Each row is followed by its class.
[-509  -27  -84   98  374 -302  -49  304   77 -320  183  284 -256  180
   44   89   93 -299  419 -293  134 -567  -97  489  303 -314  -53 -668
  -85  -51  -42 -136  486 -485  382   36 -668  108] | (3)
[-186 -282 -321  -62  158 -107  -51 -198  295 -462 -169  103 -256  193
 -502  200   77 -549  -13 -220  -29  129  -27  185  -65 -242 -126  179
  144 -151  185  222  732 -167  -27  -77 -428 -356] | (106)
[-262  128   33  -74  233 -102  -38  347 -180  -12  372  124 -214    8
  727 -168  -17  378  397 -241  135 -574  -57  106    7  -96  224 -470
 -151  -37 -109 -323 -281 -288  396   92 -221  282] | (191)
[  92   52    0  -63 -150  261 -107  -41  -90  120  278  -74 -182 -184
  321 -174   26  393 -217    8  -68  -87   90  -60 -286  238  -95  263
   49 -116 -113   12 -236   59   80  235  376  157] | (154)
[  -7   58   87  -62  -81  -46   56  285 -308  263   87 -101  205 -143
  394  -28 -241  276  198  189   46 -155   39 -229  -17   48   89 -202
 -159  -23  150 -100 -413  212  213 -150  241  147] | (191)
[-183   -6  -25  -95  106   64  -51  -25   28  -48  100   93  -95   19
  347  -25  -24  147   50 -110   40 -295  -62   54 -103  -94  124   60
  -40  -62   -7 -172  -54  -59   19  -14 -153  -14] | (115)
[-173 -304 -136  116   22   25 -308 -352  297 -447   37   36 -380  110
 -635   41  126 -475  -66  -41  -97   95  210  489  201   37 -458 -104
   86   -4 -300  184  666 -188   22  255 -357 -141] | (13)
[-228  -18 -402 -239  252  -13  197  -32   57 -196 -101   46 -110  136
  345  138   57   12  218 -128  123 -220 -170 -143 -444 -235  272  209
  119 -204  176 -133   81 -111  -50 -122 -349 -216] | (215)
[-122 -208  -74  154  -82   76 -337  -98   56 -213  200   15 -283 -120
 -458  -63  122 -244 -154   21 -185   19  206  430  128  103 -392 -223
   43  -38 -200  198  492 -119  117  384  -26   54] | (62)
[  95 -223 -420 -211 -102  188 -114 -368  153  -89  -92 -184  -46  -89
 -295   16   98 -156 -341  -93 -174  426   70 -458 -526   25  -13  657
  133 -302  299  326  210   94 -150   47  200 -431] | (191)
[  38  -52  302  294 -269  104 -339  201 -106   25  553   21 -260 -358
 -162 -258   50  161 -161   89 -300 -108  319  314  309  440 -460 -532
  -80  138 -410  -35   92   -1  403  557  239  543] | (106)
[-170  148    2  -77  170  -72    2  343 -219  116  339   83  -76 -115
  751 -186   34  512  293 -210   75 -488  -78 -123 -176  -20  404 -315
  -85 -123   44 -276 -277 -211  294   93  -67  325] | (215)
[-117  205  114   57   53  111  -21  391 -215  150  436   53 -228 -156
  565 -221   26  439  140   33   28 -485   77  188   21  176  -17 -337
  -88    6 -272 -227 -311  -65  319  215   56  445] | (115)
[-385 -163 -302 -163  309  -27   -6 -313  319 -480 -236  126 -322  321
 -109  228   66 -425   88 -212  129 -218 -137  403 -104 -351  -36  257
  122 -143  -57  -36  523 -233 -152 -124 -607 -401] | (115)
[ -87  110  -59 -140   74 -108   92  245 -158  160  -41 -108  210 -123
  511  -80 -218  294  242  -70   59 -247  -54 -370 -217  -31  334 -144
 -144 -205  225 -144 -399   79  238 -188  148   65] | (3)
[-149 -103   41  -10    8   97 -248  -88   36 -161  251  112 -326  -11
   96 -122   37  180   33 -131  -31 -310   93  414   95  103  -13  -93
  -63   46 -257 -155   61 -103  100  239 -159  130] | (106)
[ 214    2 -259 -205  -73  195   61  154  -81  262   75 -181  141 -212
  247  -73  112  186 -150  -74 -135  240   25 -899 -640   23  195  383
   61 -316  321  209 -182  237   54  -65  485  -44] | (199)
[ 127 -129 -195 -111  -77  122  107 -199   41   16 -235 -158   71    3
 -185   95 -142  -19  -62  144  -28  206   51 -126 -170  109  -37  308
   33  -77   22  112 -103  208 -123 -121  200 -157] | (3)
[-163  167 -229 -222  225 -141  192  331  -62  114  134  -49  -55  -95
  491  -86   71  158  185 -244   14 -234  -73 -414 -306 -217  309 -101
  -72 -269  307  -91 -116  -60  377  -99    1    6] | (147)
[ 274 -198 -204   43 -159  183 -114  -32   71  111  148 -179   13   -9
 -110  -92  223  -70 -191   -9 -105  373  164 -356 -285  156 -126  218
   90  -93  -47  343   -2   64   92   86  274  -27] | (154)
[-108  115 -276 -207  201   31   18   25   50  -66  152   63 -172   43
  520  -56   42  226  119 -348   80 -375 -163 -115 -287  -91  140   74
   39 -211   48 -141 -156 -151   65   55  -94   52] | (80)
[-377  -99 -213 -171  306   17  -93 -311  239 -431 -150  184 -325  244
  -39  175   55 -279  112 -311  116 -303 -114  527  -13 -300   77  167
   -5 -102  -75  -99  417 -323 -132  -86 -617 -274] | (115)
[  49   23    2   47 -164  246 -154    6 -145   46  349  -81 -169 -217
  230 -180   24  435 -105  153 -145  -99  193  -55 -150  334 -125  -32
   83  -75 -360  -54 -251  104  146  337  233  261] | (147)
[  54  172 -349 -295   79  146  281  308 -170  170  -41 -120  159  -83
  693  -63  -65  393   23  -54   61  -87 -153 -695 -787  -84  377  516
   69 -456  474   22 -294  224  -47 -300  289 -108] | (199)
[-307   88  -34   -1  265 -288  -61  276   34 -213  263  202 -230   78
  158  -42   51 -115  361 -326   16 -418 -118  151  206 -214   92 -604
  -82  -21  -47 -182  300 -298  340   58 -452  169] | (62)
[ -24   38 -133  -99  -37  133   25  134 -195  115  104 -110  -32 -231
  375 -102    5  411  -32   70  -19 -206   22  -61 -381  127  164  163
   72 -223  102  -70 -188  115   41  105  275  136] | (215)
[ -34  -90 -239  -90   47    9   90 -143   88  -69 -225  -97  -23   86
  -78   89 -103  -89   60   96   91   65   37  -48 -142   33   43  204
   56 -122   76   78   91   94  -94 -187  -88 -207] | (13)
[-169 -177 -191  -88  100   14   -6 -433  223 -357 -371    0 -235  176
 -452  268  -94 -429   43   69   79   76   56  406  117  -95 -138  234
  111  -27  -41  180  374  -11 -201 -181 -369 -393] | (13)
[ -52  -23 -320 -339  106  153  129 -171  147  -41  -58  -97    7  136
  335   91   38   73  -18 -241   99  -87 -186 -288 -485 -140  211  620
   76 -226  253  -19 -130   12 -108 -183 -130 -388] | (106)
[-291   20   14  100  115  -37 -124  249  -75 -154  294  178 -269   38
  270  -79   24   84  291   76   37 -553   51  465  120  -39 -126 -525
 -119   82 -248 -225  178 -213  170  263 -324  265] | (199)
[-174  -35  142  230   50 -141 -234   91   32 -211  395  163 -337   55
 -225  -43   58 -197  169    9  -88 -332  202  619  503   77 -456 -712
 -118  211 -455 -118  355 -331  303  366 -384  287] | (147)
[  98 -220  -22  184 -164   89 -311 -104   38  -47  323  -34 -200 -223
 -311 -188  143  -68 -189  -24 -206  128  244  162  105  275 -301 -230
   20   64 -317  113  190  -28  188  424  200  264] | (215)
[ 256 -114   19  115 -234   62 -190 -172   34   45    3  -96  -14  -74
 -370  -12 -251 -121  -10  234 -136   95  190  254  268  371 -448 -146
  -39  181 -379   87  -60  211  -90  169  342  240] | (62)
[ 209 -280 -234   86 -110  131 -226 -162  152  -69   82 -117 -122  -40
 -376  -69  135 -203 -199  -33 -180  188  176  -62 -112  144 -225  130
  132  -88 -123  323  256  -26  -10  244  168  -26] | (154)
[ -80  -64 -230  -40   75  -66   65   77   23    8 -114  -58   27   62
  165  -32 -192  -95  209   -1  120  -98   37   11  -65  -17   93  -97
  -60  -70   86   22  -96    1  126 -151  -25  -31] | (48)
[-181  -93 -305 -209  270 -108  -34  -39  158 -298  -20   65 -284   84
  -24   39   63 -224  151 -336  -27 -135  -18 -241 -233 -302  106   30
   34 -237  129   41  402 -223  140  -51 -333 -217] | (199)
[ 136  -81  -68   82 -129  137  -37 -136    8    9 -198 -102   50  -90
 -227   26 -188 -129 -115  254  -91  155  150  144   26  202 -146  111
   26    5  -91  180  -55  206 -169  -31  189  -25] | (115)
[ 161  -89 -334 -246  -56  171  102 -252   61   95 -324 -247  196   23
   37   16 -194   34  -84    9   39  223   26 -451 -413   16  237  534
   67 -201  225  189 -286  285 -164 -248  254 -279] | (154)
[ 219  -62 -215 -138 -170  269   56 -183  -45  210 -150 -292  157  -80
   39    7 -167  115 -226  120  -35  258   94 -378 -375  221  -15  547
   67 -173  130  225 -313  343 -104  -83  480 -159] | (154)
[ 159  -42 -401 -283   29   88  332 -158   64  135 -412 -210  198  -16
  137  125 -159   48 -141   74   62  272  -83 -637 -598  -17  314  713
  189 -306  412  188 -187  307 -302 -343  296 -378] | (115)
[ 326  -51  217  301 -355   87 -145  119 -201  201  225 -158  -58 -213
 -161 -209 -221  195  -43  499 -144  -31  360  232  351  538 -446 -418
  -29  272 -502   53 -338  168   91  363  401  447] | (48)
[-136  -53   37  109  -24   14 -194  137  -13  -37  235  -10 -108 -208
   32 -108   88   20  -15  -90 -178 -171   93  128   48   71 -101 -226
 -128  -67  -41  -37   71  -86  320  214   15  125] | (3)
[-196  186    4 -104   75  114  -80  319 -148  190  378    0  -19 -148
  768 -268   28  454  184 -209   38 -428    1 -234 -246   48  294 -222
 -182 -149  -82 -258 -385   32  342   74   98  298] | (199)
[-102   54  168   50  -31   11 -273   16 -107  -77  305   51 -288 -127
  160 -139    7  243  171   -6  -39 -479  110  492  247  181 -130 -419
  -78   88 -495 -203  -47 -204  192  297  -98  427] | (215)
[-182  173 -108 -191  160   -6  -51  114  -95  -20  323   56 -289  -92
  535 -182   62  402  168 -255    4 -460  -50  -53 -192   -8  223 -161
  -65 -136  -91 -270 -148 -142  280  133  -87  198] | (215)
[-263  -31 -101  -63  183 -185   27  -65   62 -217 -179   68  -39  141
  141   92 -202 -189  312  -65  108 -225  -72  192   87 -198  102 -161
 -129  -19   85 -190  111  -65  114 -218 -406 -186] | (80)
[ 151  117   62   40 -202   82  101  342 -321  415  155 -220  180 -310
  491 -179 -247  454   80  300  -51  -72  171 -306 -151  339   86 -204
 -140  -14    2  -72 -659  306  237   50  518  298] | (48)
[-256 -133 -189  105  116 -194 -159  -89  221 -400   87  104 -372  101
 -385   82   45 -466  181 -104 -111 -223   93  493  285  -80 -353 -393
   -9   20 -223   15  549 -312  150  247 -524  -53] | (48)
[ -67  197 -311 -372  216  105  164  158  -17  194   57  -64  -46  -51
  783 -106  101  423  111 -301  162 -285 -210 -516 -586 -119  489  360
   36 -380  295  -53 -367   29   85 -222  188  -37] | (13)
[ -41  -68 -168  -64   55   68    9 -127  -16  -41 -140  -13  -89   45
   84   28 -160  -32  138  -12   55  -43   76  118   24   60   61  -82
  -28  -23  -77    4 -105   54   21  -59   -7   26] | (80)
[-241  -44 -250 -163  182   88   30  -29   52 -206  -98   97 -154  155
  268  109   35  -41   82 -143   98 -266 -145  195 -263 -208  151  213
    8 -159  166 -117  197  -86  -60 -149 -291 -161] | (80)
[-334  -11 -320 -277  262   45  105 -195  200 -242 -176   83 -157  151
  174   81   70  -81    9 -220  111 -231 -141  -20 -391 -303  189  471
   59 -292  215  -60  272  -99 -163 -141 -322 -412] | (199)
[ -57 -124  -84   23   11  -46 -177  141  -27  -31  274   20 -102  -51
   16  -77   72  -30  187 -106 -118  -99  125  -75   30   -5  -52 -365
  -87  -82   -9   74   96 -148  305  145  -56  129] | (3)
[ -71 -151 -190   81   68   -8   28 -226   93 -299 -289   20 -173  197
 -425  201 -167 -350   69  166   75  -35   76  508  195   -9 -208   12
  116   38 -170  159  303  -56 -160  -59 -320 -183] | (154)
[ -36 -268  -99   92  -84  193 -263 -209  100 -236  206    0 -362  -47
 -483  -49  144 -280 -145  -25 -205  174  319  380  142  201 -372  -97
   10   68 -253  212  340  -95   97  375  -56   39] | (191)
[-320  186   96   14  222 -321   23  556 -125   -2  356  166 -118 -166
  374 -146   60  107  274 -250    2 -508  -74  -40   78 -238   73 -597
 -133 -161  176 -216  101 -214  512   91 -183  218] | (106)
[-215 -224 -311 -129  208  -53   72 -388  275 -353 -445   86 -189  358
 -457  299  -56 -590  143   24  141   45   56  411   77 -256  -57  181
   34   31  -35   81  454 -111 -228 -236 -488 -398] | (147)
[   9 -110  -73  -55  -12    8  -59  -38  112  -60   95  -28  -48   23
 -148   30   98 -135  -37  -84 -135   43   48 -159  -80  -38 -162   42
   -3  -67   62   76  139  -35   87   57   -9  -94] | (3)
[  25  -56  191  311 -179   57 -305  168 -113   34  535  -13 -176 -266
 -150 -271   51   76  -61  103 -221  -73  306  268  260  367 -405 -567
  -37  119 -368   16   71  -55  380  503  164  448] | (215)
[-333    3 -282 -214  338 -107  187  -39   69 -317 -377  136 -167  173
   70  216 -150 -225  214 -168  121 -181 -127  189 -183 -351  231   77
  -28 -184  344 -100  307 -110  -29 -298 -396 -279] | (80)
[ -28  -79  -86  -48  -12   21  -98  208  -85  103  344  -35   -7 -198
  207 -143  132  166   31 -182 -132  -66   81 -371 -178   16  124 -144
  -79 -154  165    7  -30  -18  328  154   50   52] | (106)
[  16  -19   -7   54  -75  257 -218   -8    8   27  244   20 -244 -153
  134 -120   10  179  -87   40 -125 -186  145  188 -119  224 -230  -25
   -6  -25 -331    0  -62    2   44  306  251  257] | (199)
[-160  -49   24  170   77  -99 -185  205  -18 -158  317   75 -296   -7
   -8 -122   92 -137  173 -106 -114 -218  141  212  258   73 -237 -617
  -37   14 -259  -35  289 -191  398  286 -184  290] | (80)
[  49   87   92   73 -135   36   13  268 -314  314   95 -165  175 -305
  447 -190 -232  370   61  194  -26   17  212 -320 -107  264  152 -251
 -106  -68   18  -20 -542  194  294   54  445  305] | (147)
[ 181  -79 -301 -237  -58  127  138  -85  -39  113 -196 -186  185 -155
  260  -54 -184  267 -108  -27  -16  232    8 -693 -614   -5  416  464
   85 -245  415   75 -324  268  -46 -177  343 -196] | (154)
[-292   64  -15   82  108 -222   38  504 -172    9  295   94  -64 -252
  430 -192    4  239  157  -85  -50 -351   29 -143 -115 -116  248 -541
  -88 -181  255 -171   47 -128  444  122 -114  178] | (48)
[  36  -38 -346 -218   17  106  -46  -45   68   53  -23 -199  -34  -95
   64  -94  127    0 -177 -173  -85  154   60 -515 -498  -77  147  421
   85 -336  274  232  -21   64  100  -32  226 -206] | (147)
[-152  -47  -79   97  149 -140   34  114  -23 -138 -140  117 -139   55
  -68   73 -206 -146  220   84   35 -212  117  278  146    5 -122 -338
  -80   10 -124  -68  205  -50   15   11 -138  120] | (199)
[ 242   -4  -95   -2 -188  355 -150  103 -134  252  333 -184  -47 -159
  310 -170   42  418 -121  138  -60   27  106 -325 -342  384 -104  175
  106 -137 -175  170 -351  186   59  185  501  267] | (13)
[-333 -232 -185   46  256 -158  -52 -183  282 -509    3  211 -318  360
 -457  172  124 -568  121 -165   58 -161  -59  532  316 -241 -229 -223
   46   88 -140   14  750 -373   18   24 -763 -247] | (191)
[-206  -19 -128  -70  139   38  -85  -73   35 -257   92   85 -240  125
   86   28   51   14   94 -113   88 -322  -31  324  -80  -25  -54  -12
   48  -60 -198 -119  213 -225   12   62 -341   45] | (215)
[ -35 -151 -160 -135  -51  -22   31 -123  -45   -5 -170 -109   71  -17
   40   81 -235  -74  134  118  -27   38   68 -127  -76   -3   -2   85
  -85  -83   99    6  -85  170  -39 -117   70 -119] | (191)
[-327    9 -460 -365  311  -13  293   -9  168 -128 -277   28  -39  193
  475  146   11  -72  104 -291  253 -225 -297 -275 -585 -386  497  489
  119 -317  485  -43   48  -87  -97 -341 -259 -389] | (48)
[-192  -80 -315 -126  263 -126   -9   56  150 -183   24   75 -113  107
   98   68  137 -250  193 -261  -14 -180 -103 -236 -188 -283  128  -31
   14 -241  119   39  333 -202  104 -103 -364 -188] | (115)
[-414   77 -104  -64  351 -305  103  479  -28  -48  203  162 -140  -42
  482  -59   84  -20  393 -353   50 -503 -111 -102  -46 -316  350 -575
 -182 -152  225 -254  174 -321  486  -18 -356  133] | (48)
[ 130  -76  -54   68 -137  276 -276 -126 -106 -102  327   15 -259  -77
  -94   13    7  132   22  135 -118  -84  166  287  101  306 -361 -121
   94   59 -452  129  -37  -28  -25  346   47  270] | (115)
[-108  -80   -3  154   21  -53 -167   88   29 -156  293   82 -187  -39
 -168  -81   37 -153  103  -24 -161 -165  156  211  200   47 -306 -413
 -106   26 -233  -66  328 -121  196  275 -219  118] | (199)
[  47 -316 -212   55  -76  133 -223 -291  208 -380   18   51 -269   81
 -641  123  115 -397 -147   43 -192  206  135  301   25   36 -411  125
  128   16 -167  229  559 -123 -117  155 -217 -135] | (191)
[-394   17 -205 -124  361 -182  314  157  -21 -144 -282   97  -93  129
  168  153 -197 -171  356  -48  188 -279  -58  167  -24 -262  207 -176
  -76 -160  204 -118   77  -38  128 -253 -261 -166] | (3)
[-394  111 -257 -268  444 -217  140  372  -54  -63   17   55  -87   83
  704  -31   63  -12  432 -537  164 -379 -190 -437 -297 -476  595 -284
  -75 -333  405 -154  -31 -245  464 -258 -361  -62] | (80)
[-232  -12 -160  -28  145   -8   -2   51   82 -294  144  148 -379  162
   75   31   85  -75  142 -101  114 -436  -37  463   71  -31 -189 -139
  115  -15 -241  -96  261 -230   40  172 -390   99] | (106)
[-100  -13 -435 -282  211  -45  195  118  108   36  -62  -50   83   77
  341   32  135  -59   89 -325   77 -100 -211 -625 -489 -279  462  263
   25 -280  439   21   29 -113   65 -234 -178 -263] | (48)
[  97 -110  -80   35 -241  209 -267  -18  -85   56  328 -191  -30 -221
    0 -149   97  132 -185   54 -265  166  216 -356 -265  213 -168   18
  -28 -111  -55  146  -48  119  232  316  221   48] | (154)
[ 117  162  -81  -83   -2    1  162  226 -197  242  -67 -138  221  -37
  303   13 -189  200  151  189   64  -74   25 -325 -182   64   87   13
  -34 -123  103   38 -398  130   46 -204  214   66] | (147)
